Below are the code and all the weights of a small trained network. Each question names an input and a class and asks about switching units off, where a switched-off unit gives its printed mean instead of its output.

import numpy as np


def w(rows, s, z=0):
    codes = np.array(rows[::2]) - 128.0
    scale = np.full(codes.shape[1], s)
    scale[-1] = z or s
    return codes * scale


def norm(h):
    return h / np.sqrt((h * h).mean(-1, keepdims=True) + 1e-5)


def f(y):
    return np.maximum(y, 0)


def log_softmax(a):
    a = a - a.max(-1, keepdims=True)
    return a - np.log(np.exp(a).sum(-1, keepdims=True))


def net(x, mask):
    res = np.array(x, float).reshape(1, 4) / 4 @ E
    u = 0
    for l in range(2):
        y = f(norm(res) @ A[l][:, :-1].T + A[l][:, -1])
        res = res + np.where(mask[u : u + 5], y, B[l][:, -1]) @ B[l][:, :-1]
        u += 5
    return log_softmax(norm(res)[-1] @ U[:, :-1].T + U[:, -1])


A, B = {}, {}
E = w([
[239,64,114,44,160,111,104],'x0',
[157,167,79,185,181,73,205],'x1',
[158,96,134,168,127,196,190],'x2',
[140,214,251,35,126,106,209],'x3',
],0.0029)
A[0] = w([
[128,140,78,145,183,75,165,3],'L0N1',
[138,142,94,140,219,36,184,87],'L0N2',
[168,129,110,117,161,83,89,157],'L0N3',
[156,80,141,172,108,204,218,56],'L0N4',
[75,154,93,92,104,2,99,64],'L0N5',
],0.0065,0.0038)
B[0] = w([
[155,161,46,187,106,216,92,173],'L0N1',
[122,160,143,117,49,232,95,254],'L0N2',
[181,66,167,148,133,85,150,225],'L0N3',
[115,138,149,173,237,78,60,217],'L0N4',
[96,103,162,179,254,132,130,217],'L0N5',
],0.0076,0.0032)
A[1] = w([
[89,95,160,82,107,134,22,54],'L1N1',
[31,150,81,169,115,132,139,1],'L1N2',
[112,69,1,152,112,105,124,24],'L1N3',
[60,157,166,179,77,61,138,85],'L1N4',
[62,91,57,150,127,101,92,112],'L1N5',
],0.0081,0.0021)
B[1] = w([
[123,212,57,254,102,188,146,220],'L1N1',
[250,41,95,71,84,104,21,244],'L1N2',
[53,224,231,49,61,65,197,242],'L1N3',
[200,45,93,100,113,94,164,236],'L1N4',
[124,168,206,57,180,152,223,254],'L1N5',
],0.0058,0.0032)
U = w([
[105,186,214,58,95,90,219,172],'0',
[144,178,71,195,61,217,110,172],'1',
[116,102,164,190,247,107,90,156],'2',
[231,27,97,73,83,81,108,163],'3',
[124,118,102,137,146,123,124,124],'4',
[30,96,12,93,126,95,144,2],'5',
[76,107,28,98,126,93,139,17],'6',
],0.011,0.005)

Each question gives the input, the list of numbers given to net, and the class t.
The units are the neurons (one row each of A and B). Each row of codes is followed by its name. A weight is (code - 128) times the scale printed after its matrix; where a second scale follows, it is the last column's (A, B and U).
mask holds one flag per neuron, layer by layer. A switched-off neuron (its flag False) gives its mean, the last column of its row in B, instead of its output. The means were averaged over made-up inputs and are rounded, as every weight is.
A unit's drop is (log p(t) with every unit on - log p(t) with that unit switched off) / (log p(t) with every unit on - log p(t) with every unit switched off).
The circuit of an input: a set's keep is (log p(t) with only the set's units on - log p(t) with every unit switched off) / (log p(t) with every unit on - log p(t) with every unit switched off). Starting from all 10 units, units are removed one at a time, each time the one whose removal leaves the highest keep (on an exact tie, the one counted first), for as long as the keep stays at least 0.8.
circuit, biggest first: the units of the circuit, biggest drop first
k most important neurons: the k neurons with the biggest drops, biggest first
top k neurons in layer l: the k neurons of layer l with the biggest drops, biggest first
input [-1,3,4,-8], class 0: circuit, biggest first	[L1N3]
input [-8,4,7,2], class 3: circuit, biggest first	[L1N4; L1N2; L0N5]
input [-8,-1,5,-1], class 3: circuit, biggest first	[L1N2; L1N4]
input [-7,-6,7,5], class 2: circuit, biggest first	[L0N4; L1N3]
input [5,0,5,-6], class 0: top 2 neurons in layer 1	[L1N3; L1N2]
input [4,-3,-6,2], class 2: 2 most important neurons	[L0N5; L1N2]
input [6,5,7,1], class 2: 2 most important neurons	[L0N4; L1N2]
input [-3,-8,6,7], class 1: 4 most important neurons	[L1N1; L1N3; L1N5; L0N3]
input [-7,-4,-6,2], class 3: top 2 neurons in layer 0	[L0N4; L0N2]
input [-5,0,5,-6], class 0: circuit, biggest first	[L1N3; L1N5]
input [-5,-1,-4,2], class 3: 2 most important neurons	[L1N4; L0N4]
input [-5,0,6,5], class 2: 3 most important neurons	[L0N4; L1N3; L1N5]
input [7,3,-8,-7], class 2: 2 most important neurons	[L0N5; L0N3]
input [2,-5,1,0], class 1: circuit, biggest first	[L1N1]
input [5,-5,5,3], class 1: circuit, biggest first	[L1N1; L0N3]
input [2,-6,-1,-8], class 0: 2 most important neurons	[L1N3; L0N2]
input [3,-6,-6,0], class 1: 3 most important neurons	[L1N1; L0N4; L1N5]
input [-7,-6,1,0], class 3: 3 most important neurons	[L1N2; L0N2; L1N4]
input [-7,-6,3,-1], class 3: circuit, biggest first	[L1N2; L0N2]
input [4,1,-1,-5], class 0: top neuron in layer 1	[L1N3]
input [-7,1,2,-4], class 3: 2 most important neurons	[L1N2; L1N4]
input [-6,0,-8,7], class 2: 2 most important neurons	[L0N5; L1N3]
input [-4,4,-4,-1], class 1: 2 most important neurons	[L0N2; L0N1]
